Below are the code and all the weights of a small trained network. Each question names an input and a target symbol and asks about switching units off, where a switched-off unit gives its printed mean instead of its output.

import numpy as np


def w(rows, s, z=0):
    codes = np.array(rows[::2]) - 128.0
    scale = np.full(codes.shape[1], s)
    scale[-1] = z or s
    return codes * scale


def norm(h):
    return h / np.sqrt((h * h).mean(-1, keepdims=True) + 1e-5)


def f(y):
    return np.maximum(y, 0)


def softmax(a):
    e = np.exp(a - a.max(-1, keepdims=True))
    return e / e.sum(-1, keepdims=True)


def log_softmax(a):
    a = a - a.max(-1, keepdims=True)
    return a - np.log(np.exp(a).sum(-1, keepdims=True))


def net(x, mask):
    ids = ['αβγεηθπστ'.index(c) for c in x.split()]
    T = len(ids)
    res = E[ids] + P[:T]
    r = norm(res)
    for j in range(2):
        rows = slice(4 * j, 4 * j + 4)
        q, k, v = (r @ M[0][rows].T for M in (Q, K, V))
        z = softmax(np.where(np.tri(T) > 0, q @ k.T / 4**0.5, -1e9)) @ v
        o = O[0][rows]
        res = res + np.where(mask[j], z, o[:, -1]) @ o[:, :-1]
    y = f(norm(res) @ A[0][:, :-1].T + A[0][:, -1])
    res = res + np.where(mask[2:10], y, B[0][:, -1]) @ B[0][:, :-1]
    return log_softmax(norm(res)[-1] @ U[:, :-1].T + U[:, -1])


Q, K, V, O, A, B = {}, {}, {}, {}, {}, {}
E = w([
[114,73,182],'α',
[109,97,131],'β',
[206,176,1],'γ',
[111,111,153],'ε',
[98,109,140],'η',
[123,115,138],'θ',
[115,134,134],'π',
[84,105,199],'σ',
[119,99,137],'τ',
],0.019)
P = w([
[208,219,89],'0',
[71,101,253],'1',
[116,104,217],'2',
[100,95,218],'3',
[111,98,190],'4',
[101,95,190],'5',
],0.0046)
Q[0] = w([
[15,249,64],'head 1',
[254,207,33],'head 1',
[237,242,10],'head 1',
[175,98,35],'head 1',
[124,82,116],'head 2',
[156,183,177],'head 2',
[142,6,121],'head 2',
[165,25,149],'head 2',
],0.0079)
K[0] = w([
[175,51,130],'head 1',
[58,92,255],'head 1',
[91,20,210],'head 1',
[50,40,173],'head 1',
[163,184,147],'head 2',
[99,148,154],'head 2',
[158,172,84],'head 2',
[138,127,21],'head 2',
],0.0088)
V[0] = w([
[5,114,40],'head 1',
[66,18,83],'head 1',
[184,56,115],'head 1',
[135,25,116],'head 1',
[115,119,225],'head 2',
[163,99,28],'head 2',
[48,107,148],'head 2',
[2,132,25],'head 2',
],0.0095)
O[0] = w([
[81,254,110,77],'head 1',
[118,168,206,184],'head 1',
[238,54,213,247],'head 1',
[152,113,208,224],'head 1',
[33,94,172,254],'head 2',
[184,123,144,56],'head 2',
[89,118,166,216],'head 2',
[167,227,97,56],'head 2',
],0.0077,0.0019)
A[0] = w([
[123,142,125,105],'neuron 1',
[100,52,143,199],'neuron 2',
[121,123,122,94],'neuron 3',
[95,110,97,107],'neuron 4',
[159,123,66,76],'neuron 5',
[131,177,6,253],'neuron 6',
[123,70,19,196],'neuron 7',
[74,141,52,150],'neuron 8',
],0.011,0.0066)
B[0] = w([
[90,141,234,129],'neuron 1',
[147,217,8,253],'neuron 2',
[95,116,115,128],'neuron 3',
[161,153,129,149],'neuron 4',
[124,182,212,149],'neuron 5',
[254,185,59,231],'neuron 6',
[242,243,111,232],'neuron 7',
[239,208,142,181],'neuron 8',
],0.0053,0.0074)
U = w([
[91,90,162,214],'α',
[140,160,247,97],'β',
[136,121,145,1],'γ',
[87,61,94,163],'ε',
[74,206,137,115],'η',
[151,68,104,89],'θ',
[172,146,95,151],'π',
[55,113,150,105],'σ',
[149,45,174,158],'τ',
],0.016,0.0031)

Each question gives the input, a string of symbols that net reads in full, and the target symbol t.
The units are the heads (4 rows each of Q, K, V and O) and the neurons (one row each of A and B). Each row of codes is followed by its name. A weight is (code - 128) times the scale printed after its matrix; where a second scale follows, it is the last column's (O, A, B and U).
mask holds one flag per unit, heads first, then neurons. A switched-off unit (its flag False) gives its mean, the last column of its rows in O or B, instead of its output. The means were averaged over made-up inputs and are rounded, as every weight is.
A unit's drop is (log p(t) with every unit on - log p(t) with that unit switched off) / (log p(t) with every unit on - log p(t) with every unit switched off).
The circuit of an input: a set's keep is (log p(t) with only the set's units on - log p(t) with every unit switched off) / (log p(t) with every unit on - log p(t) with every unit switched off). Starting from all 10 units, units are removed one at a time, each time the one whose removal leaves the highest keep (on an exact tie, the one counted first), for as long as the keep stays at least 0.8.
circuit, biggest first: the units of the circuit, biggest drop first
k most important neurons: the k neurons with the biggest drops, biggest first
heads that matter: for each layer, one digit per head in row order, 1 if its drop is at least 0.15 and else 0, layers parted by /
drop of u: that unit's drop, to one decimal
input π η σ, target π: circuit, biggest first : (head 1; neuron 7)
input β β β π θ, target β: circuit, biggest first : (head 1)
input π β τ ε, target π: circuit, biggest first : (head 1; neuron 7)
input ε θ π, target ε: circuit, biggest first : (head 2; head 1)
input γ π π, target η: circuit, biggest first : (head 2; head 1)
input ε β σ, target ε: heads that matter : 10
input η β θ, target η: heads that matter : 10
input σ ε ε, target σ: heads that matter : 00
input τ σ θ ε, target τ: heads that matter : 10
input β γ η ε α, target π: circuit, biggest first : (head 1; neuron 2)
input η γ η π, target η: 2 most important neurons : (neuron 6; neuron 7)
input η α η η α ε, target η: drop of head 1 : 0.7
input η η η β, target η: drop of head 1 : 0.4
input τ π β β, target τ: drop of head 1 : 0.7
input η η β β τ β, target η: circuit, biggest first : (head 1)
